Below are the code and all the weights of a small trained network. Each question names an input and a class and asks about switching units off, where a switched-off unit gives its printed mean instead of its output.

import numpy as np


def w(rows, s, z=0):
    codes = np.array(rows[::2]) - 128.0
    scale = np.full(codes.shape[1], s)
    scale[-1] = z or s
    return codes * scale


def f(y):
    return np.maximum(y, 0)


def log_softmax(a):
    a = a - a.max(-1, keepdims=True)
    return a - np.log(np.exp(a).sum(-1, keepdims=True))


def net(x, mask):
    res = np.array(x, float).reshape(1, 6) / 4 @ E
    y = f(res @ A[0][:, :-1].T + A[0][:, -1])
    res = res + np.where(mask, y, B[0][:, -1]) @ B[0][:, :-1]
    return log_softmax(res[-1] @ U[:, :-1].T + U[:, -1])


A, B = {}, {}
E = w([
[168,114,138,199,53,148],'x0',
[128,131,127,128,129,129],'x1',
[116,155,144,70,75,196],'x2',
[132,129,128,128,129,130],'x3',
[126,127,128,128,128,126],'x4',
[129,122,7,117,107,114],'x5',
],0.015)
A[0] = w([
[89,110,91,139,154,49,110],'neuron 1',
[95,132,185,108,169,122,166],'neuron 2',
[98,125,137,59,63,178,142],'neuron 3',
[124,94,175,168,98,163,97],'neuron 4',
[103,119,5,35,181,109,110],'neuron 5',
[130,143,97,159,158,54,154],'neuron 6',
[140,114,144,113,128,156,107],'neuron 7',
[105,102,163,31,23,218,137],'neuron 8',
[148,140,51,210,13,122,33],'neuron 9',
[170,143,196,190,80,128,115],'neuron 10',
[150,72,118,218,213,50,254],'neuron 11',
[124,140,87,12,83,149,133],'neuron 12',
[120,122,249,235,51,114,110],'neuron 13',
[120,131,160,99,83,125,95],'neuron 14',
[111,136,79,178,216,73,151],'neuron 15',
[154,147,216,106,40,144,45],'neuron 16',
[107,139,230,73,186,94,184],'neuron 17',
[139,107,60,182,26,118,38],'neuron 18',
[132,168,77,211,94,168,80],'neuron 19',
[98,131,244,78,223,121,176],'neuron 20',
[170,122,149,202,193,133,139],'neuron 21',
],0.013,0.0071)
B[0] = w([
[126,89,56,167,113,153,185],'neuron 1',
[161,110,143,109,156,164,185],'neuron 2',
[102,145,95,66,128,169,200],'neuron 3',
[103,129,123,145,73,138,168],'neuron 4',
[1,106,114,127,87,117,252],'neuron 5',
[132,97,71,182,122,139,188],'neuron 6',
[131,116,134,127,109,156,141],'neuron 7',
[130,149,60,130,51,222,237],'neuron 8',
[209,117,137,104,205,174,207],'neuron 9',
[71,142,138,146,78,103,191],'neuron 10',
[157,56,199,243,129,101,246],'neuron 11',
[95,207,155,81,158,79,210],'neuron 12',
[20,169,179,164,98,77,222],'neuron 13',
[125,93,144,136,107,189,152],'neuron 14',
[120,42,81,170,108,187,212],'neuron 15',
[137,120,86,199,40,189,187],'neuron 16',
[207,132,116,126,169,141,221],'neuron 17',
[213,114,117,92,170,133,194],'neuron 18',
[198,126,123,133,129,112,172],'neuron 19',
[224,117,104,94,171,129,238],'neuron 20',
[101,168,164,118,183,72,174],'neuron 21',
],0.031,0.018)
U = w([
[254,103,180,159,191,112,167],'0',
[79,116,118,182,54,144,252],'1',
[246,198,136,57,140,183,63],'2',
[43,182,133,61,96,98,67],'3',
[99,138,228,193,93,56,72],'4',
],0.0081,0.0034)

Each question gives the input, the list of numbers given to net, and the class t.
The units are the neurons (one row each of A and B). Each row of codes is followed by its name. A weight is (code - 128) times the scale printed after its matrix; where a second scale follows, it is the last column's (A, B and U).
mask holds one flag per neuron, in row order. A switched-off neuron (its flag False) gives its mean, the last column of its row in B, instead of its output. The means were averaged over made-up inputs and are rounded, as every weight is.
A unit's drop is (log p(t) with every unit on - log p(t) with that unit switched off) / (log p(t) with every unit on - log p(t) with every unit switched off).
The circuit of an input: a set's keep is (log p(t) with only the set's units on - log p(t) with every unit switched off) / (log p(t) with every unit on - log p(t) with every unit switched off). Starting from the 12 units with the biggest drops (on a tie, the unit counted first), units are removed one at a time, each time the one whose removal leaves the highest keep (on an exact tie, the one counted first), for as long as the keep stays at least 0.8.
circuit, biggest first: the units of the circuit, biggest drop first
k most important neurons: the k neurons with the biggest drops, biggest first
drop of u: that unit's drop, to one decimal
input [2,2,-5,6,2,0], class 4: most important neuron => neuron 20
input [4,6,8,4,5,1], class 2: 2 most important neurons => neuron 5; neuron 11
input [-7,5,1,1,-2,2], class 3: circuit, biggest first => neuron 11; neuron 12
input [-6,-8,1,8,3,3], class 3: circuit, biggest first => neuron 11; neuron 12
input [8,7,-3,3,-6,0], class 4: 3 most important neurons => neuron 13; neuron 10; neuron 20
input [-1,-5,-6,-5,-7,0], class 0: 4 most important neurons => neuron 5; neuron 13; neuron 8; neuron 11
input [1,-8,-5,6,2,5], class 0: 3 most important neurons => neuron 8; neuron 13; neuron 9
input [6,0,0,-7,5,0], class 4: 2 most important neurons => neuron 13; neuron 20
input [-7,-4,1,8,-5,7], class 3: 2 most important neurons => neuron 12; neuron 11
input [-1,-7,2,-3,7,8], class 3: drop of neuron 5 => 0.6
input [3,-3,0,0,-6,-8], class 4: drop of neuron 13 => 0.7
